Here is a tiny trained network, its code and every weight. The questions are about switching its units off for an input and a class, where a switched-off unit gives its printed mean instead of its output.

import numpy as np


def w(rows, s, z=0):
    codes = np.array(rows[::2]) - 128.0
    scale = np.full(codes.shape[1], s)
    scale[-1] = z or s
    return codes * scale


def f(y):
    return np.maximum(y, 0)


def log_softmax(a):
    a = a - a.max(-1, keepdims=True)
    return a - np.log(np.exp(a).sum(-1, keepdims=True))


def net(x, mask):
    res = np.array(x, float).reshape(1, 8) / 4 @ E
    y = f(res @ A[0][:, :-1].T + A[0][:, -1])
    res = res + np.where(mask, y, B[0][:, -1]) @ B[0][:, :-1]
    return log_softmax(res[-1] @ U[:, :-1].T + U[:, -1])


A, B = {}, {}
E = w([
[219,148,222,62,201],'x0',
[139,109,129,2,87],'x1',
[167,159,45,132,48],'x2',
[126,124,170,188,216],'x3',
[59,39,133,113,126],'x4',
[79,100,84,47,163],'x5',
[101,152,206,176,79],'x6',
[100,165,56,40,139],'x7',
],0.0082)
A[0] = w([
[228,129,97,119,120,58],'neuron 1',
[206,113,143,120,223,180],'neuron 2',
[36,71,140,138,117,121],'neuron 3',
[12,121,69,104,171,133],'neuron 4',
[202,153,102,127,229,242],'neuron 5',
[148,100,151,53,140,125],'neuron 6',
[226,89,92,132,188,223],'neuron 7',
[91,100,54,138,73,145],'neuron 8',
[182,71,85,149,164,111],'neuron 9',
[160,62,129,11,183,243],'neuron 10',
[143,111,112,178,94,148],'neuron 11',
[180,44,183,116,120,196],'neuron 12',
[141,221,44,96,86,100],'neuron 13',
[128,187,84,131,79,136],'neuron 14',
[119,183,51,106,113,110],'neuron 15',
[59,86,98,153,143,135],'neuron 16',
[110,117,10,118,86,211],'neuron 17',
[151,106,97,196,175,254],'neuron 18',
[160,183,42,94,67,170],'neuron 19',
[48,200,156,178,78,200],'neuron 20',
[131,110,160,54,141,124],'neuron 21',
[115,214,76,63,105,68],'neuron 22',
[81,62,152,155,120,164],'neuron 23',
[167,160,110,127,207,83],'neuron 24',
],0.012,0.0046)
B[0] = w([
[117,107,152,237,135,169],'neuron 1',
[156,158,210,187,173,217],'neuron 2',
[94,71,84,88,144,180],'neuron 3',
[209,9,111,167,148,199],'neuron 4',
[114,128,189,242,50,222],'neuron 5',
[166,169,122,1,69,189],'neuron 6',
[96,150,191,210,95,203],'neuron 7',
[63,138,68,113,145,195],'neuron 8',
[40,178,180,155,78,160],'neuron 9',
[131,148,252,25,75,251],'neuron 10',
[162,197,183,73,97,170],'neuron 11',
[145,181,152,111,162,189],'neuron 12',
[132,158,24,184,67,202],'neuron 13',
[188,212,100,133,142,177],'neuron 14',
[119,82,50,139,104,181],'neuron 15',
[105,15,157,66,151,175],'neuron 16',
[54,98,79,129,103,223],'neuron 17',
[89,115,213,112,85,201],'neuron 18',
[94,247,65,168,110,216],'neuron 19',
[214,124,85,81,181,196],'neuron 20',
[159,73,101,16,33,185],'neuron 21',
[71,112,51,52,74,189],'neuron 22',
[100,100,132,79,140,177],'neuron 23',
[128,172,154,198,140,173],'neuron 24',
],0.0079,0.014)
U = w([
[214,136,152,92,134,181],'0',
[182,159,99,196,127,74],'1',
[123,132,155,179,172,201],'2',
[62,140,92,37,65,182],'3',
[76,251,29,126,107,70],'4',
[81,63,42,109,175,1],'5',
],0.011,0.0061)

Each question gives the input, the list of numbers given to net, and the class t.
The units are the neurons (one row each of A and B). Each row of codes is followed by its name. A weight is (code - 128) times the scale printed after its matrix; where a second scale follows, it is the last column's (A, B and U).
mask holds one flag per neuron, in row order. A switched-off neuron (its flag False) gives its mean, the last column of its row in B, instead of its output. The means were averaged over made-up inputs and are rounded, as every weight is.
A unit's drop is (log p(t) with every unit on - log p(t) with that unit switched off) / (log p(t) with every unit on - log p(t) with every unit switched off).
The circuit of an input: a set's keep is (log p(t) with only the set's units on - log p(t) with every unit switched off) / (log p(t) with every unit on - log p(t) with every unit switched off). Starting from the 12 units with the biggest drops (on a tie, the unit counted first), units are removed one at a time, each time the one whose removal leaves the highest keep (on an exact tie, the one counted first), for as long as the keep stays at least 0.8.
units of the circuit, in order: the units of the circuit, biggest drop first
top k neurons: the k neurons with the biggest drops, biggest first
drop of u: that unit's drop, to one decimal
input [-6,-7,6,6,3,-4,-8,0], class 3: units of the circuit, in order	neuron 18
input [8,-5,-1,-7,7,-3,-2,6], class 0: units of the circuit, in order	neuron 17; neuron 8
input [-1,-6,4,2,-1,-7,-6,-5], class 2: units of the circuit, in order	neuron 18; neuron 13; neuron 6
input [5,-2,-3,-2,6,2,3,-4], class 0: units of the circuit, in order	neuron 17; neuron 8
input [-1,-3,4,-3,0,0,7,-5], class 0: units of the circuit, in order	neuron 20; neuron 17
input [-5,-2,-5,-1,7,-6,1,-8], class 5: units of the circuit, in order	neuron 10; neuron 3
input [-4,-2,3,-2,5,-7,1,2], class 4: top 2 neurons	neuron 10; neuron 21
input [6,-6,-4,-2,7,-6,-4,7], class 2: units of the circuit, in order	neuron 5; neuron 2
input [3,-3,1,-1,-1,-4,4,2], class 1: top 2 neurons	neuron 10; neuron 6
input [-7,-6,-2,2,1,0,8,-7], class 3: top 2 neurons	neuron 11; neuron 18
input [2,-3,8,2,-6,-7,7,-7], class 0: top 2 neurons	neuron 11; neuron 20
input [8,-5,4,-8,-2,1,-4,-1], class 1: top 3 neurons	neuron 1; neuron 5; neuron 8
input [3,-6,2,-2,-3,8,-5,5], class 4: top 2 neurons	neuron 19; neuron 13
input [-6,3,2,7,7,2,-6,4], class 5: units of the circuit, in order	neuron 4
input [-1,-4,7,0,6,-2,-2,3], class 4: top 2 neurons	neuron 10; neuron 19
input [-1,5,4,0,-3,-8,-5,-6], class 1: top 4 neurons	neuron 1; neuron 22; neuron 8; neuron 6
input [-4,0,-2,1,-5,-5,-8,-2], class 1: top 2 neurons	neuron 10; neuron 22
input [5,2,0,4,0,2,-8,0], class 0: top 3 neurons	neuron 10; neuron 6; neuron 21
input [-5,-5,3,-6,8,-7,-7,8], class 4: top 2 neurons	neuron 19; neuron 13
input [3,-5,-2,3,7,6,-6,-2], class 2: units of the circuit, in order	neuron 2
input [-6,-8,7,6,-4,-6,5,-8], class 0: top 2 neurons	neuron 20; neuron 11
input [6,-8,-7,0,-2,2,-4,8], class 2: drop of neuron 5	0.2
input [4,5,5,-6,2,-5,8,6], class 4: drop of neuron 19	0.2
